Here is a tiny trained network, its code and every weight. The questions are about switching its units off for an input and a class, where a switched-off unit gives its printed mean instead of its output.

import numpy as np


def w(rows, s, z=0):
    codes = np.array(rows[::2]) - 128.0
    scale = np.full(codes.shape[1], s)
    scale[-1] = z or s
    return codes * scale


def f(y):
    return np.maximum(y, 0)


def log_softmax(a):
    a = a - a.max(-1, keepdims=True)
    return a - np.log(np.exp(a).sum(-1, keepdims=True))


def net(x, mask):
    res = np.array(x, float).reshape(1, 5) / 4 @ E
    y = f(res @ A[0][:, :-1].T + A[0][:, -1])
    res = res + np.where(mask, y, B[0][:, -1]) @ B[0][:, :-1]
    return log_softmax(res[-1] @ U[:, :-1].T + U[:, -1])


A, B = {}, {}
E = w([
[152,240,78,246],'x0',
[142,218,129,144],'x1',
[127,113,34,65],'x2',
[254,180,73,32],'x3',
[186,124,172,150],'x4',
],0.0091)
A[0] = w([
[127,158,237,124,167],'N1',
[151,133,8,159,135],'N2',
[112,48,99,111,105],'N3',
[120,52,93,37,176],'N4',
[151,84,192,130,102],'N5',
[118,56,50,118,164],'N6',
[205,112,202,67,147],'N7',
[108,153,93,154,95],'N8',
[228,86,138,127,114],'N9',
[151,53,151,135,2],'N10',
[80,153,194,150,178],'N11',
],0.014,0.0085)
B[0] = w([
[87,29,110,111,183],'N1',
[176,175,198,70,222],'N2',
[172,188,228,184,185],'N3',
[183,217,210,70,250],'N4',
[67,37,132,114,162],'N5',
[133,154,255,124,206],'N6',
[5,110,49,15,202],'N7',
[203,170,102,47,158],'N8',
[30,161,135,47,183],'N9',
[173,120,162,158,147],'N10',
[194,69,196,152,187],'N11',
],0.0096,0.014)
U = w([
[104,118,76,53,27],'0',
[94,203,102,70,248],'1',
[88,69,175,210,219],'2',
[249,224,3,193,2],'3',
],0.011,0.0064)

Each question gives the input, the list of numbers given to net, and the class t.
The units are the neurons (one row each of A and B). Each row of codes is followed by its name. A weight is (code - 128) times the scale printed after its matrix; where a second scale follows, it is the last column's (A, B and U).
mask holds one flag per neuron, in row order. A switched-off neuron (its flag False) gives its mean, the last column of its row in B, instead of its output. The means were averaged over made-up inputs and are rounded, as every weight is.
A unit's drop is (log p(t) with every unit on - log p(t) with that unit switched off) / (log p(t) with every unit on - log p(t) with every unit switched off).
The circuit of an input: a set's keep is (log p(t) with only the set's units on - log p(t) with every unit switched off) / (log p(t) with every unit on - log p(t) with every unit switched off). Starting from all 11 units, units are removed one at a time, each time the one whose removal leaves the highest keep (on an exact tie, the one counted first), for as long as the keep stays at least 0.8.
circuit, biggest first: the units of the circuit, biggest drop first
top k neurons: the k neurons with the biggest drops, biggest first
drop of u: that unit's drop, to one decimal
input [-3,-7,-7,0,7], class 0: circuit, biggest first => N7
input [-4,-4,-6,0,8], class 0: top 3 neurons => N7, N9, N6
input [0,-4,-4,1,-1], class 2: circuit, biggest first => N4, N2
input [-6,-4,-7,5,-1], class 0: circuit, biggest first => N7, N5
input [5,-3,2,-5,-1], class 2: top 2 neurons => N4, N7
input [-4,-3,-3,1,4], class 0: top 3 neurons => N7, N5, N1
input [-7,-8,8,-4,-5], class 1: top 2 neurons => N4, N11
input [-7,-7,8,-8,-3], class 2: top 3 neurons => N3, N6, N7
input [6,5,0,4,4], class 3: top 2 neurons => N7, N6
input [-8,5,-8,5,-4], class 0: top 2 neurons => N1, N7
input [6,-2,-1,1,1], class 3: top 2 neurons => N7, N9
input [7,-1,-2,2,8], class 3: top 4 neurons => N7, N6, N4, N5
input [7,-1,-5,-3,-6], class 3: top 2 neurons => N8, N6
input [-2,-3,-2,-1,-6], class 2: top neuron => N7
input [1,-5,-3,-1,4], class 2: drop of N10 => 0.0
input [-8,7,2,-6,-6], class 2: drop of N11 => 0.1
input [8,-3,4,4,1], class 3: drop of N7 => 0.9
